Here is a tiny trained network, its code and every weight. The questions are about switching its units off for an input and a class, where a switched-off unit gives its printed mean instead of its output.

import numpy as np


def w(rows, s, z=0):
    codes = np.array(rows[::2]) - 128.0
    scale = np.full(codes.shape[1], s)
    scale[-1] = z or s
    return codes * scale


def norm(h):
    return h / np.sqrt((h * h).mean(-1, keepdims=True) + 1e-5)


def f(y):
    return np.maximum(y, 0)


def log_softmax(a):
    a = a - a.max(-1, keepdims=True)
    return a - np.log(np.exp(a).sum(-1, keepdims=True))


def net(x, mask):
    res = np.array(x, float).reshape(1, 8) / 4 @ E
    u = 0
    for l in range(3):
        y = f(norm(res) @ A[l][:, :-1].T + A[l][:, -1])
        res = res + np.where(mask[u : u + 4], y, B[l][:, -1]) @ B[l][:, :-1]
        u += 4
    return log_softmax(norm(res)[-1] @ U[:, :-1].T + U[:, -1])


A, B = {}, {}
E = w([
[232,235,130,138,172,47,179],'x0',
[128,134,121,122,133,140,139],'x1',
[137,140,153,118,147,135,165],'x2',
[218,161,142,98,1,149,96],'x3',
[130,127,161,127,128,101,134],'x4',
[122,118,109,134,122,133,112],'x5',
[124,151,220,157,169,219,49],'x6',
[126,149,135,119,144,148,173],'x7',
],0.0075)
A[0] = w([
[149,91,168,25,1,154,141,81],'L0N1',
[204,135,78,155,161,106,70,178],'L0N2',
[59,119,117,125,155,126,152,3],'L0N3',
[76,127,28,145,136,107,168,82],'L0N4',
],0.0058,0.0029)
B[0] = w([
[142,8,141,201,93,174,255,253],'L0N1',
[130,196,159,124,145,117,230,204],'L0N2',
[64,80,162,29,56,125,159,158],'L0N3',
[140,135,178,99,146,78,141,205],'L0N4',
],0.0091,0.0037)
A[1] = w([
[82,22,74,135,149,96,133,4],'L1N1',
[122,121,146,138,168,202,109,146],'L1N2',
[254,187,177,105,67,232,31,49],'L1N3',
[46,162,170,232,209,122,102,216],'L1N4',
],0.008,0.0023)
B[1] = w([
[59,226,156,123,106,154,254,218],'L1N1',
[196,54,122,211,176,131,58,203],'L1N2',
[27,131,167,28,86,112,140,224],'L1N3',
[228,118,106,159,147,186,29,253],'L1N4',
],0.0089,0.0053)
A[2] = w([
[119,103,93,223,121,101,82,3],'L2N1',
[47,217,157,37,255,43,72,159],'L2N2',
[130,133,252,57,97,165,177,250],'L2N3',
[31,180,189,109,127,113,137,86],'L2N4',
],0.0083,0.0019)
B[2] = w([
[98,64,126,138,152,73,203,144],'L2N1',
[170,41,59,111,207,77,158,190],'L2N2',
[62,210,127,114,104,105,34,254],'L2N3',
[33,191,51,32,254,206,81,180],'L2N4',
],0.0084,0.0079)
U = w([
[43,191,94,19,169,125,152,252],'0',
[76,63,120,138,25,128,249,86],'1',
[199,59,81,113,208,41,241,64],'2',
[230,236,98,115,30,70,200,117],'3',
[132,25,132,160,180,190,81,147],'4',
[96,86,204,114,41,197,73,49],'5',
[248,145,135,152,213,113,101,163],'6',
],0.012,0.0034)

Each question gives the input, the list of numbers given to net, and the class t.
The units are the neurons (one row each of A and B). Each row of codes is followed by its name. A weight is (code - 128) times the scale printed after its matrix; where a second scale follows, it is the last column's (A, B and U).
mask holds one flag per neuron, layer by layer. A switched-off neuron (its flag False) gives its mean, the last column of its row in B, instead of its output. The means were averaged over made-up inputs and are rounded, as every weight is.
A unit's drop is (log p(t) with every unit on - log p(t) with that unit switched off) / (log p(t) with every unit on - log p(t) with every unit switched off).
The circuit of an input: a set's keep is (log p(t) with only the set's units on - log p(t) with every unit switched off) / (log p(t) with every unit on - log p(t) with every unit switched off). Starting from all 12 units, units are removed one at a time, each time the one whose removal leaves the highest keep (on an exact tie, the one counted first), for as long as the keep stays at least 0.8.
circuit, biggest first: the units of the circuit, biggest drop first
unit that matters most: the unit with the biggest drop
k most important neurons: the k neurons with the biggest drops, biggest first
top k neurons in layer l: the k neurons of layer l with the biggest drops, biggest first
drop of u: that unit's drop, to one decimal
input [0,3,4,5,-2,5,-1,8], class 1: circuit, biggest first : (L0N1)
input [-1,1,6,0,-8,-4,1,8], class 4: circuit, biggest first : (L1N2 L1N1)
input [2,0,-8,-1,6,5,-3,6], class 2: 4 most important neurons : (L1N1 L1N3 L2N2 L0N1)
input [1,-5,4,-8,-8,-5,5,8], class 6: 3 most important neurons : (L1N4 L0N1 L1N3)
input [1,2,-6,6,4,6,7,3], class 0: 2 most important neurons : (L1N3 L2N4)
input [5,2,-5,-1,6,8,-2,7], class 2: top 2 neurons in layer 2 : (L2N2 L2N3)
input [4,-8,7,-6,-8,-7,1,7], class 6: 2 most important neurons : (L1N4 L1N3)
input [0,1,-7,3,-8,-2,-6,5], class 1: 3 most important neurons : (L0N1 L1N4 L2N3)
input [4,0,-4,-1,-7,3,0,8], class 2: top 2 neurons in layer 1 : (L1N1 L1N3)
input [1,-1,5,2,3,-5,0,-7], class 3: 2 most important neurons : (L0N1 L1N3)
input [0,-5,7,2,6,1,-8,-5], class 1: top 2 neurons in layer 0 : (L0N1 L0N2)
input [6,-2,-3,8,-4,-8,2,3], class 0: top 2 neurons in layer 2 : (L2N4 L2N3)
input [1,-8,-7,4,-6,4,6,-8], class 0: drop of L1N3 : 1.8
input [-3,7,5,-4,-1,4,3,5], class 4: drop of L1N2 : 0.1
input [3,-2,-4,-8,2,-5,6,6], class 6: unit that matters most : L1N4
input [5,5,3,-7,5,-3,3,7], class 6: drop of L1N4 : 0.7
input [1,-8,8,-6,3,2,6,3], class 6: drop of L1N4 : 0.2
